Below are the code and all the weights of a small trained network. Each question names an input and a target symbol and asks about switching units off, where a switched-off unit gives its printed mean instead of its output.

import numpy as np


def w(rows, s, z=0):
    codes = np.array(rows[::2]) - 128.0
    scale = np.full(codes.shape[1], s)
    scale[-1] = z or s
    return codes * scale


def norm(h):
    return h / np.sqrt((h * h).mean(-1, keepdims=True) + 1e-5)


def f(y):
    return np.maximum(y, 0)


def softmax(a):
    e = np.exp(a - a.max(-1, keepdims=True))
    return e / e.sum(-1, keepdims=True)


def log_softmax(a):
    a = a - a.max(-1, keepdims=True)
    return a - np.log(np.exp(a).sum(-1, keepdims=True))


def net(x, mask):
    ids = ['αδηθστψ'.index(c) for c in x.split()]
    T = len(ids)
    res = E[ids] + P[:T]
    u = 0
    for l in range(3):
        q, k, v = (norm(res) @ M[l].T for M in (Q, K, V))
        z = softmax(np.where(np.tri(T) > 0, q @ k.T / 3**0.5, -1e9)) @ v
        res = res + np.where(mask[u], z, O[l][:, -1]) @ O[l][:, :-1]
        u += 1
        y = f(norm(res) @ A[l][:, :-1].T + A[l][:, -1])
        res = res + np.where(mask[u : u + 8], y, B[l][:, -1]) @ B[l][:, :-1]
        u += 8
    return log_softmax(norm(res)[-1] @ U[:, :-1].T + U[:, -1])


Q, K, V, O, A, B = {}, {}, {}, {}, {}, {}
E = w([
[39,94,88],'α',
[186,220,164],'δ',
[228,117,112],'η',
[86,1,58],'θ',
[202,164,171],'σ',
[16,153,140],'τ',
[214,160,108],'ψ',
],0.0035)
P = w([
[85,64,200],'0',
[184,253,32],'1',
[154,166,25],'2',
[141,176,46],'3',
[146,177,26],'4',
[152,173,55],'5',
[128,182,47],'6',
[136,161,52],'7',
[135,193,60],'8',
[130,169,54],'9',
[139,181,53],'10',
[132,158,34],'11',
[146,172,65],'12',
],0.0021)
Q[0] = w([
[102,199,81],'L0H0',
[3,18,188],'L0H0',
[188,158,98],'L0H0',
],0.0034)
K[0] = w([
[93,76,195],'L0H0',
[178,211,3],'L0H0',
[59,164,209],'L0H0',
],0.0026)
V[0] = w([
[165,88,64],'L0H0',
[166,101,147],'L0H0',
[111,2,141],'L0H0',
],0.0037)
O[0] = w([
[206,127,23,183],'L0H0',
[32,108,211,126],'L0H0',
[246,56,250,3],'L0H0',
],0.0019,0.0015)
A[0] = w([
[109,146,194,79],'L0N0',
[108,157,100,120],'L0N1',
[101,165,85,103],'L0N2',
[175,120,45,81],'L0N3',
[135,118,96,93],'L0N4',
[163,174,142,91],'L0N5',
[159,107,96,31],'L0N6',
[253,146,81,250],'L0N7',
],0.0048,0.0014)
B[0] = w([
[70,114,147,131],'L0N0',
[172,79,150,155],'L0N1',
[199,35,169,165],'L0N2',
[79,210,252,193],'L0N3',
[139,162,166,143],'L0N4',
[162,156,55,160],'L0N5',
[110,169,165,140],'L0N6',
[114,239,108,254],'L0N7',
],0.003,0.0055)
Q[1] = w([
[177,231,92],'L1H0',
[152,194,92],'L1H0',
[69,2,119],'L1H0',
],0.0089)
K[1] = w([
[149,76,254],'L1H0',
[116,99,218],'L1H0',
[100,175,39],'L1H0',
],0.0082)
V[1] = w([
[172,189,39],'L1H0',
[254,66,104],'L1H0',
[88,95,86],'L1H0',
],0.0049)
O[1] = w([
[130,206,19,90],'L1H0',
[253,84,45,7],'L1H0',
[211,191,182,65],'L1H0',
],0.0045,0.0016)
A[1] = w([
[253,196,124,114],'L1N0',
[169,105,61,99],'L1N1',
[90,101,165,160],'L1N2',
[122,187,129,148],'L1N3',
[150,126,180,111],'L1N4',
[150,66,158,128],'L1N5',
[224,135,114,3],'L1N6',
[149,119,185,138],'L1N7',
],0.006,0.0025)
B[1] = w([
[160,22,143,252],'L1N0',
[114,169,212,158],'L1N1',
[186,84,92,150],'L1N2',
[181,180,139,246],'L1N3',
[139,95,178,151],'L1N4',
[171,168,35,135],'L1N5',
[148,26,101,148],'L1N6',
[160,1,115,156],'L1N7',
],0.0035)
Q[2] = w([
[248,125,129],'L2H0',
[19,134,70],'L2H0',
[254,177,179],'L2H0',
],0.0046)
K[2] = w([
[185,188,132],'L2H0',
[17,71,2],'L2H0',
[229,242,246],'L2H0',
],0.0052)
V[2] = w([
[102,230,206],'L2H0',
[241,193,255],'L2H0',
[8,48,61],'L2H0',
],0.0024)
O[2] = w([
[216,35,139,216],'L2H0',
[43,2,169,237],'L2H0',
[190,239,92,9],'L2H0',
],0.002,0.0012)
A[2] = w([
[136,147,185,83],'L2N0',
[152,45,140,43],'L2N1',
[17,98,56,77],'L2N2',
[22,139,188,178],'L2N3',
[96,23,2,252],'L2N4',
[101,171,98,166],'L2N5',
[125,48,162,151],'L2N6',
[181,217,90,138],'L2N7',
],0.0071,0.0026)
B[2] = w([
[140,202,103,165],'L2N0',
[62,114,93,160],'L2N1',
[213,195,194,180],'L2N2',
[178,173,102,209],'L2N3',
[152,254,124,204],'L2N4',
[97,72,161,213],'L2N5',
[64,95,136,181],'L2N6',
[79,71,105,253],'L2N7',
],0.0069,0.0043)
U = w([
[45,74,162,180],'α',
[215,143,30,108],'δ',
[163,157,153,90],'η',
[59,91,6,132],'θ',
[193,66,129,255],'σ',
[129,109,235,125],'τ',
[59,182,119,51],'ψ',
],0.011,0.0035)

Each question gives the input, a string of symbols that net reads in full, and the target symbol t.
The units are the heads (3 rows each of Q, K, V and O) and the neurons (one row each of A and B). Each row of codes is followed by its name. A weight is (code - 128) times the scale printed after its matrix; where a second scale follows, it is the last column's (O, A, B and U).
mask holds one flag per unit, layer by layer, with each layer's heads first. A switched-off unit (its flag False) gives its mean, the last column of its rows in O or B, instead of its output. The means were averaged over made-up inputs and are rounded, as every weight is.
A unit's drop is (log p(t) with every unit on - log p(t) with that unit switched off) / (log p(t) with every unit on - log p(t) with every unit switched off).
The circuit of an input: a set's keep is (log p(t) with only the set's units on - log p(t) with every unit switched off) / (log p(t) with every unit on - log p(t) with every unit switched off). Starting from the 12 units with the biggest drops (on a tie, the unit counted first), units are removed one at a time, each time the one whose removal leaves the highest keep (on an exact tie, the one counted first), for as long as the keep stays at least 0.8.
units of the circuit, in order: the units of the circuit, biggest drop first
unit that matters most: the unit with the biggest drop
top k neurons: the k neurons with the biggest drops, biggest first
k most important neurons of layer l: the k neurons of layer l with the biggest drops, biggest first
drop of u: that unit's drop, to one decimal
input ψ τ ψ τ ψ, target θ: units of the circuit, in order => L2N7
input δ δ τ η σ δ η ψ, target ψ: units of the circuit, in order => L1H0, L0H0
input ψ η θ η σ, target θ: units of the circuit, in order => L2N7, L1H0
input ψ θ η, target θ: 2 most important neurons of layer 0 => L0N2, L0N7
input α η δ η δ α θ ψ ψ α ψ ψ η, target τ: units of the circuit, in order => L1H0, L0H0
input α ψ σ τ τ δ, target τ: top 2 neurons => L0N7, L0N3
input θ η α θ, target α: 3 most important neurons of layer 0 => L0N3, L0N5, L0N7
input σ δ η θ σ ψ η ψ η η η, target α: units of the circuit, in order => L2H0, L1H0, L0H0
input α ψ η σ, target τ: top 3 neurons => L0N7, L2N7, L0N2
input α η τ α θ, target α: 4 most important neurons of layer 2 => L2N5, L2N3, L2N7, L2N0
input ψ τ α α ψ η σ θ τ σ δ, target θ: top 2 neurons => L2N7, L0N3
input θ δ ψ η α η, target σ: 2 most important neurons of layer 2 => L2N7, L2N5
input ψ ψ σ θ θ τ, target θ: top 2 neurons => L0N7, L2N7
input σ τ ψ, target α: unit that matters most => L0N3
input σ ψ ψ, target α: top 2 neurons => L0N7, L0N3
input θ δ δ ψ ψ η ψ α ψ ψ ψ δ σ, target σ: top 3 neurons => L0N3, L2N7, L2N5
input η δ ψ δ η δ, target δ: top 2 neurons => L0N3, L2N4
input ψ τ δ σ, target θ: top 2 neurons => L0N3, L2N7
input σ ψ ψ σ ψ τ δ, target α: top 2 neurons => L0N3, L0N7
input σ τ ψ δ δ η, target α: 2 most important neurons of layer 0 => L0N7, L0N3
input α θ τ θ σ η ψ α η ψ, target τ: most important neuron of layer 1 => L1N0
input α ψ α ψ η ψ σ, target τ: top 2 neurons => L0N7, L2N7
input ψ δ ψ δ η δ η, target θ: drop of L2N7 => 0.1
input σ η α τ ψ ψ α ψ η ψ η σ, target α: drop of L0N3 => 0.7
input σ α ψ δ η θ ψ θ δ η δ δ, target α: drop of L0N3 => 1.0
input α η α η η, target τ: drop of L0H0 => 0.4
input δ ψ δ θ ψ ψ δ ψ α η η η, target ψ: top 2 neurons => L0N7, L0N0
input η τ ψ ψ θ η δ θ θ τ θ, target ψ: top neuron => L2N2
